Where the symbols take the points:
state | $ +
fanu | kotu kunu
nuso | sola sobe
bidu | kiso redu
sove | pape nedu
sepe | letu piti
sedo | pida tute
kera | nuso funu
fivu | naso kubo
damo | bizo daza
zosa | leke gagi
tute | lido gili
kebi | nedu gepa
sula | kebi bete
mota | pume bizo
vili | redu gesa
vuvi | biku papo
suna | zevi luto
kika | kade vumo
nedu | fovu sula
ropi | kebi tute
fuse | kera fefu
bizo | reru fuse
bete | vula mopi
fefu | mopi pume
gure | gagi fivu
piti | veba kiso
vula | daza bame
gepa | bete keti
funu | papo zevi
liza | tute losa
bame | bete vozu
suta | vuvi funu
keti | damo vula
gifo | fuse dala
dine | biku kizi
gagi | sedo papo
gili | sove fivu
lero | kunu fetu
vapo | fetu pape
gigo | netu pida
rera | nabi zele
reru | mota kera
pota | kone leke
fovu | sove kebi
losa | redu zele
samu | zuka kubo
sola | kizi nuka
sote | lero vapo
dala | nake bira
bake | bidu vili
netu | kubo kone
veba | sepe nafu
luto | detu leke
detu | suna sola
kunu | letu sote
lido | ropi liza
kubo | vumo gigo
vini | kera sepe
bira | dine sola
biku | kulo suta
mive | fefu mota
gaga | vapo sove
redu | bake damo
kone | gure gigo
naso | kebo fato
mopi | gepa fefu
fugo | nafu keti
papo | suta temo
bomu | sobe kibo
dido | kotu zuka
pume | mive damo
letu | fanu lero
vumo | samu netu
leke | vase suna
zevi | temo detu
fetu | sote gaga
pida | duko gagi
daza | keti bete
kade | rodi samu
kulo | vuvi vuvi
duko | gigo zele
zele | dido fetu
nafu | piti damo
poki | sula guno
vozu | guno bidu
kibo | rodi gigo
nabi | naso ropi
temo | detu suna
kiso | fetu bake
kebo | luto fivu
nuka | nuso bomu
pape | gaga zuka
guno | bame kiso
zuka | zele fanu
sobe | nuka rodi
kizi | bira nuso
vase | naso fetu
nake | gifo dine
kotu | zuka sula
gesa | vini veba
rodi | bomu bete
fato | fivu kika

The rows follow the links: the fewer symbols apart two points are, the more alike their rows tend to be.

Some points and rows for them; each showing differs a little:
biku (6, -3, -6, -18, -13, 14, 19, -25, -15, 80, 13, 36, 37, 100, -11, 16, 29, -33, -49, -11, 50, 28, -53, -37, -45, -93, -35, -16, -88, 56, -65, 8, 32, 28, -27, 98, 3, 6, -4, -12, -32, 72, 137, -21, -14, -10, -57, -9, 0, -43, -10, 22, 8, 47, 28)
vozu (-82, 17, 30, -2, 56, -20, 19, -17, -27, -63, 14, -76, -36, -22, -51, 42, -7, 14, 4, 46, 57, -35, 85, 50, -18, -9, 22, 20, -17, 29, -73, -26, 52, 95, 12, -38, 12, 35, -25, -9, -90, 57, -17, 61, -3, 63, -74, 27, 7, 81, -3, -73, 28, 13, -4)
mota (39, -78, -1, 49, -75, 106, 14, 23, 5, 35, 24, 62, -33, -20, 45, -38, -27, 22, 7, -31, -27, 15, -66, 23, 122, 4, 10, 38, -45, -34, 13, 0, -97, -7, 11, -27, 31, -43, 25, 11, 120, -73, 6, 9, 36, -43, 44, 17, 2, -26, 0, 26, -16, 10, -6)
samu (14, -1, -50, 19, 4, 52, -11, 16, 68, -20, -117, 38, 86, -18, 82, -35, -13, 21, 2, -47, -9, -99, 21, -11, -32, 32, 32, -14, -70, 25, 2, 75, 0, 27, -10, 130, -20, 21, 72, -19, -58, 29, 0, 20, 9, -44, 23, 31, -4, -22, -30, -55, 21, 18, -18)
bira (-14, 66, -43, 56, 39, -63, 70, 16, 80, 28, 44, -39, 54, 41, -62, 20, -24, -18, -26, -62, 100, 38, -95, 31, -7, -2, 26, -45, 37, 9, 26, -5, 66, 51, 55, -8, 37, 10, -15, -10, -27, -18, 5, 54, -33, 53, -8, 24, 94, 14, -6, 26, -29, 10, 14)
bomu (2, 51, -33, -61, -42, 10, -5, 76, 42, -55, -43, 35, 25, -9, -36, -46, 35, -56, -43, 44, -63, -24, 26, -4, 9, 32, -78, -53, 91, 5, -3, -9, 77, -6, 14, 2, -33, -19, 72, 89, -5, -9, -32, -14, 5, -75, -11, 14, 14, -48, 51, 66, 8, -97, -3)
zosa (-38, -30, -1, -17, 61, -87, -49, -96, -82, 64, 26, -49, 1, -46, 106, -16, 1, 36, -29, -12, -55, 6, 9, -29, -23, 66, -63, 24, 7, -23, 35, 13, -59, -20, 41, -55, -15, -25, -14, -39, -3, -77, 11, -37, 18, 34, 48, -50, -28, -6, -65, -8, 2, -52, -10)
detu (-62, 12, 4, 0, 21, -94, 1, -50, -53, 21, 75, -66, 0, -38, 39, -4, 19, 15, -28, 1, -45, 77, 6, 7, 20, 47, -86, -18, 63, 13, 16, -25, -54, -34, 59, -85, 4, -52, -6, -9, 4, -122, -34, -23, 29, 34, -13, -23, 13, 5, -17, 2, 13, -115, -8)
sola (-26, 81, -39, -11, 10, -78, 45, 36, 51, -8, 45, -34, 37, 1, -66, -13, 20, -44, -48, -3, 15, 40, -58, 19, 18, 32, -56, -62, 127, 9, 26, -27, 70, 5, 65, -53, 6, -23, 32, 44, -5, -70, -39, 6, -14, 7, -20, 5, 81, -9, 31, 62, -9, -90, 10)
temo (-54, -11, 21, -9, 13, -82, -11, -67, -78, 43, 77, -56, -5, -22, 55, 0, 33, 7, -35, 14, -50, 84, 15, -4, 17, 23, -102, -7, 44, 25, 4, -20, -59, -35, 40, -83, -1, -52, -3, -13, 5, -97, -11, -35, 31, 21, -20, -37, -12, -9, -14, -3, 14, -110, 1)
sepe (101, -9, 42, -23, 10, 15, -61, 26, -59, -8, 28, -25, -26, -25, -17, 39, 37, -70, -4, 126, -7, 50, -48, 15, 45, 18, 11, 20, 35, -2, 16, 72, 19, -53, -88, -12, -42, 22, 64, 4, 43, 58, -18, -107, 29, -31, 3, -2, 34, 12, 46, -52, -19, -32, -32)
poki (-101, 12, 32, 2, 15, -4, 37, -12, -1, -84, 0, -49, -34, 1, -68, 35, -5, 37, 32, 10, 29, -21, 125, 26, -40, -26, 14, -6, -13, 40, -64, -66, 28, 52, 29, -28, 25, 16, -57, 6, -78, 26, -45, 80, -14, 55, -83, 24, -20, 67, 6, -43, 36, 21, 11)
kulo (12, -17, 2, -27, -24, 20, 7, -25, -27, 72, -7, 50, 34, 98, -2, 14, 32, -37, -52, -7, 29, 25, -34, -48, -39, -94, -40, -7, -99, 50, -71, 9, 19, 23, -38, 103, 6, 11, 3, -1, -33, 69, 128, -29, -3, -33, -55, -9, -8, -49, -10, 30, 8, 45, 32)
mopi (-50, -68, 9, 52, -94, 113, 40, 39, 19, -32, 4, 59, -54, -22, 5, -42, -20, 49, 8, -39, -21, -5, 43, 32, 89, -28, -8, 17, -55, 4, -41, -54, -81, 35, 39, -27, 40, -45, -3, 25, 50, -82, -16, 69, 27, -30, -13, 29, -26, -1, 2, 30, 12, 9, 14)
funu (-3, -29, 15, -36, -14, -9, -6, -54, -86, 87, 65, 22, -2, 46, 42, -6, 56, -37, -67, 25, -27, 91, -45, -37, 18, -38, -113, -6, -34, 48, -35, -12, -38, -29, -16, 4, -5, -29, 20, 8, 23, -22, 93, -71, 19, -38, -46, -30, -5, -55, -11, 34, 20, -51, 19)
rodi (-11, 53, -35, -61, -48, 32, -3, 68, 35, -72, -60, 50, 29, -15, -21, -58, 30, -40, -46, 37, -64, -51, 53, -5, 12, 29, -68, -52, 66, 26, -15, -17, 65, 13, 17, 20, -31, -13, 79, 91, -15, -8, -41, 0, 7, -74, -24, 24, 5, -51, 40, 40, 13, -78, -3)
sote (56, 10, 32, 60, -30, 6, 3, 45, 34, -20, 5, 0, 30, -3, -6, 52, 35, 18, 75, 10, -13, 92, 11, 5, -5, -24, 45, -20, 4, 56, 45, 43, -76, -164, -70, 43, 0, 18, 19, -44, 16, -12, -74, -74, 36, -18, -12, -17, 1, 4, 32, -73, 0, -2, -2)
kubo (15, -4, -43, 17, 26, 33, -24, -1, 52, -1, -103, 23, 74, -28, 89, -40, -27, 29, -14, -48, -12, -119, 8, -13, -28, 45, 21, -5, -71, -3, 6, 74, 3, 50, 0, 111, -20, 19, 58, -30, -67, 17, 19, 34, 2, -30, 44, 13, -4, -21, -45, -48, 14, 32, -22)
zele (83, 13, -7, -1, 17, 1, -33, 19, 35, -10, -65, 32, 11, 24, -10, 34, -9, 14, 75, -9, -3, -10, -3, -57, -86, -17, 90, -3, -5, -14, 54, 29, 13, -112, -80, 72, -32, 57, -42, -22, 14, 78, -30, -57, -29, 0, 49, -39, -35, -17, 14, -20, -20, 88, 12)
nuka (0, 70, -26, -53, -27, -23, 6, 66, 40, -48, -11, 20, 26, -4, -57, -47, 44, -60, -50, 36, -45, 4, -16, 8, 11, 41, -74, -64, 111, 6, -1, -25, 81, -13, 28, -20, -25, -25, 64, 79, 1, -30, -36, -15, -6, -52, -18, 14, 43, -36, 42, 77, -4, -101, 5)

Each walk starts at a row. The symbols on each line, taken left to right, move it on to the next point.
Answer with the point's row; about right is enough.
---
(-16, -55, 53, -25, -35, 87, -24, 21, -77, -65, 28, -9, -86, -49, -29, 4, 12, -29, -5, 115, -13, -15, 61, 63, 94, -2, -13, 50, -16, 0, -77, -7, -8, 67, -32, -62, -2, -6, 50, 33, 23, 20, -11, 4, 35, -31, -45, 42, 2, 39, 37, -34, 10, -32, -24)
$ + + + + + +: (23, -84, 0, 54, -75, 113, 17, 22, 3, 24, 23, 70, -40, -25, 46, -33, -27, 29, 10, -20, -26, 13, -44, 26, 127, -10, 10, 43, -47, -28, 6, -2, -98, 0, 2, -17, 35, -33, 27, 5, 110, -72, 14, 27, 36, -43, 36, 24, -14, -19, -6, 16, -12, 15, -13)
$ $ $ $ + $ $ $ +: (64, -30, -10, 7, -59, 46, -1, 34, -20, 46, 55, 41, -12, 0, 8, -26, 16, -52, -41, 22, -22, 68, -112, 20, 112, 6, -35, 10, 38, -20, 16, 18, -27, -17, -4, -31, 3, -42, 63, 30, 104, -57, 28, -47, 37, -59, 24, 8, 50, -39, 25, 49, -30, -50, -14)
---
(-93, -35, 14, 8, -77, 76, 44, 24, 10, -61, -7, 36, -62, 2, -36, -28, -15, 58, 20, -23, -26, -25, 111, 21, 34, -37, -23, 2, -34, 12, -68, -101, -38, 37, 39, -35, 38, -33, -40, 51, 12, -40, -30, 89, 7, -10, -58, 29, -47, 13, 12, 29, 32, 10, 27)
$ + $ + + +: (-96, 5, 35, 6, 11, 12, 29, -12, -10, -79, 5, -54, -30, -23, -48, 18, -2, 18, 3, 23, 33, -44, 113, 53, -10, -13, -7, 3, -32, 37, -80, -39, 21, 92, 30, -26, 26, 10, -23, 6, -88, 14, -23, 79, 10, 38, -84, 40, -9, 72, 1, -51, 39, -5, 6)
$ $ + $ + + $ +: (1, -72, -3, 59, -83, 108, 32, 24, 26, 16, 21, 62, -43, -9, 35, -36, -38, 40, 8, -46, -18, 3, -26, 38, 114, -16, 10, 28, -54, -12, -3, -21, -112, 15, 28, -10, 49, -50, 16, 17, 95, -85, 2, 49, 27, -29, 24, 30, -11, -17, -5, 29, -5, 10, 2)
---
(49, -2, -15, -93, 12, -35, -62, -45, -48, 54, -40, 44, -16, 41, 20, -24, -22, -21, -15, 1, -28, -64, -31, -85, -60, 8, -1, 27, 8, -89, 33, -5, 54, 28, -16, 8, -33, 3, -59, 18, 48, 60, 65, -27, -49, 0, 76, -57, -61, -46, -15, 90, -26, 42, 5)
$ $ $ + + + $: (4, -19, 5, -39, -29, 10, 4, -42, -47, 80, 20, 41, 30, 94, 12, 16, 42, -37, -64, 7, 13, 45, -32, -52, -32, -81, -60, -3, -93, 56, -67, 11, 12, 15, -37, 82, 6, -5, 12, -4, -21, 47, 138, -40, -2, -29, -62, -20, -10, -56, -22, 34, 14, 19, 37)
+ $ + $ $: (-59, -1, 12, 1, 36, -83, -12, -62, -58, 26, 71, -66, -6, -47, 48, 1, 14, 23, -18, 7, -44, 72, 13, 11, 18, 40, -83, -6, 58, 18, 23, -17, -69, -37, 49, -96, -1, -46, -4, -21, -4, -108, -38, -20, 26, 32, -9, -23, -6, 7, -25, -17, 17, -107, -10)
---
(-104, -20, 28, 6, -44, 48, 37, 18, -8, -79, -2, -10, -43, -26, -36, -7, -5, 30, 0, 25, 0, -43, 132, 51, 30, -22, -17, 4, -38, 39, -90, -66, -10, 86, 33, -28, 32, -19, 0, 33, -47, -12, -26, 86, 16, 12, -82, 41, -27, 49, 11, -24, 42, -11, -2)
+ + + $ $ + $: (32, 16, 26, 70, -32, -3, 24, 42, 50, -29, -4, -8, 24, 8, -25, 56, 19, 42, 96, -18, -6, 89, 36, -5, -23, -29, 59, -26, 11, 55, 38, 13, -78, -173, -40, 26, 11, 10, -19, -48, -3, -15, -83, -48, 19, 2, -13, -17, -21, 10, 34, -59, 6, 17, 11)
+ + + $ $ + $ +: (-84, 13, 15, 1, -50, 17, 56, 18, 27, -83, -20, 7, -39, 21, -62, 8, 3, 65, 59, -24, -6, -10, 133, -6, -50, -51, 6, -21, -16, 42, -47, -105, -7, -6, 26, -15, 35, 3, -83, 27, -36, -1, -52, 72, -23, 35, -70, 5, -61, 17, 17, 12, 28, 22, 43)
---
(48, -15, -37, -73, 23, 2, -68, -30, -19, 48, -81, 55, 30, 8, 80, -40, -9, -20, -32, -9, -35, -102, -17, -73, -53, 24, -4, 16, -34, -54, 22, 45, 45, 38, -26, 72, -49, 15, 13, 4, 6, 61, 76, -21, -29, -32, 73, -25, -39, -65, -39, 39, -16, 39, -3)
+ $ $ + + $ $ +: (-7, -28, 4, -46, -8, -13, -11, -72, -80, 91, 31, 32, 21, 71, 39, 4, 49, -35, -68, 19, -16, 58, -26, -53, -22, -62, -94, 5, -62, 51, -49, 1, -13, -4, -20, 49, -8, -27, 8, -5, -13, 24, 124, -55, 7, -30, -51, -35, -25, -64, -26, 34, 26, -23, 27)
+ + + $ + $ $ $: (-12, 54, -36, 52, 42, -49, 64, 3, 70, 60, 42, -25, 57, 66, -64, 21, -20, -18, -31, -64, 109, 32, -105, 20, -17, -43, 23, -37, -13, 17, -1, 0, 63, 62, 37, 29, 42, 18, -15, -23, -30, 17, 50, 43, -36, 43, -28, 24, 77, 10, -14, 25, -26, 41, 16)
---
(-53, -11, 7, 13, 54, -84, -17, -77, -52, 29, 53, -72, 7, -57, 84, -1, -2, 40, -5, -19, -45, 38, 29, 8, 12, 54, -58, 8, 31, 2, 45, 4, -80, -39, 50, -80, -3, -39, -13, -39, -11, -103, -39, -11, 29, 46, 26, -29, -11, 15, -49, -39, 9, -83, -24)
+ + $ $ $ $ $ + $: (-14, 85, -46, 17, 29, -69, 59, 38, 76, 13, 41, -26, 53, 39, -87, 6, -3, -46, -38, -40, 68, 41, -95, 30, -3, 11, -18, -57, 80, 12, 24, -15, 92, 40, 58, -25, 22, 5, 17, 13, -24, -25, -3, 30, -28, 22, -13, 24, 96, 3, 17, 58, -27, -34, 19)
$ + + $ + $ + +: (7, 41, -43, -72, -40, 28, -17, 67, 34, -61, -74, 55, 51, -10, 7, -59, 36, -51, -45, 27, -65, -62, 32, -19, -2, 40, -65, -46, 59, 11, -5, 8, 78, 16, 14, 35, -45, -5, 93, 83, -15, 8, -12, -16, 10, -79, -7, 25, 8, -55, 31, 45, 9, -75, -12)
---
(-88, 19, 41, 4, 39, -11, 17, -16, -25, -75, 11, -75, -36, -13, -54, 40, -1, 13, 15, 40, 47, -28, 100, 49, -27, -14, 19, 12, -17, 29, -69, -28, 42, 75, 13, -27, 17, 24, -33, -5, -97, 43, -24, 63, -2, 52, -78, 30, 2, 79, 4, -67, 28, 6, -12)
+ $ + + + + +: (-96, -9, 18, 1, -61, 63, 42, 41, 17, -93, -16, 12, -41, -14, -44, -22, -3, 31, 3, 3, -23, -41, 127, 27, 23, -23, -30, -8, -23, 29, -81, -79, -5, 57, 37, -23, 29, -23, -4, 47, -35, -28, -38, 84, 13, -3, -78, 40, -28, 23, 21, 3, 49, -23, 11)
$ + $ $ $: (-93, -44, 34, 9, -57, 83, 26, 26, -17, -81, 2, 7, -63, -26, -27, -23, -6, 35, 4, 17, -19, -44, 110, 52, 53, -24, -25, 17, -43, 24, -84, -67, -22, 85, 36, -35, 22, -28, 8, 32, -16, -22, -21, 82, 31, -13, -72, 47, -20, 36, 17, -14, 40, -17, 0)
---
(-33, -6, 10, 54, 61, -81, -12, -69, -18, 20, 34, -80, 11, -56, 61, 20, -19, 64, 43, -26, -23, 33, 21, -2, -15, 57, 5, 9, 18, 4, 68, 20, -93, -74, 31, -52, 9, -15, -33, -74, -24, -80, -71, -6, 15, 60, 38, -29, -8, 35, -45, -77, 9, -39, -21)
$ + $ $ + + +: (2, -11, -49, 13, 22, 42, -20, 11, 54, 3, -100, 28, 77, -31, 81, -47, -22, 21, -13, -44, -3, -112, 17, -4, -31, 32, 23, 0, -80, 17, 6, 76, 10, 47, 8, 118, -21, 18, 65, -26, -59, 29, 14, 28, 1, -24, 31, 30, 6, -20, -41, -54, 13, 32, -18)
$ $ $ + + + +: (-65, 17, 18, 9, -46, -8, 52, 5, 39, -51, -6, 21, -47, 41, -65, 12, -9, 63, 66, -42, -11, 10, 108, -22, -63, -57, 11, -22, 8, 13, -21, -118, -13, -30, 24, -27, 33, -4, -110, 25, 4, -16, -50, 64, -36, 38, -38, -20, -74, 9, 18, 50, 18, 42, 43)
---
(92, -13, 28, -35, 8, 13, -58, 17, -66, 4, 39, -9, -27, -24, -15, 15, 26, -76, -21, 119, -10, 43, -78, 20, 73, 25, 3, 22, 51, -25, 13, 66, 30, -30, -70, -31, -41, 15, 68, 5, 55, 49, 10, -97, 20, -42, 17, -2, 46, 9, 44, -13, -31, -37, -31)
$ + + + $ +: (-67, -7, 13, 18, 45, -84, -3, -68, -48, 27, 60, -77, -10, -58, 52, 2, 4, 40, -9, -9, -49, 47, 16, 6, 8, 53, -67, 7, 50, -1, 33, -20, -70, -34, 59, -83, -2, -38, -8, -32, -10, -110, -47, -8, 35, 39, 12, -23, -1, 13, -35, -24, 17, -93, -17)
+ $ $ + $: (-24, -12, -37, 17, 80, -45, -32, -58, 18, 33, -60, -31, 34, -44, 108, -22, -48, 63, 18, -80, -7, -92, 14, -33, -52, 58, 32, 16, -39, -50, 58, 38, -23, 38, 41, 25, -3, 4, -20, -56, -29, -22, 6, 41, -9, 33, 82, -8, -27, 8, -77, -36, -11, 29, -15)
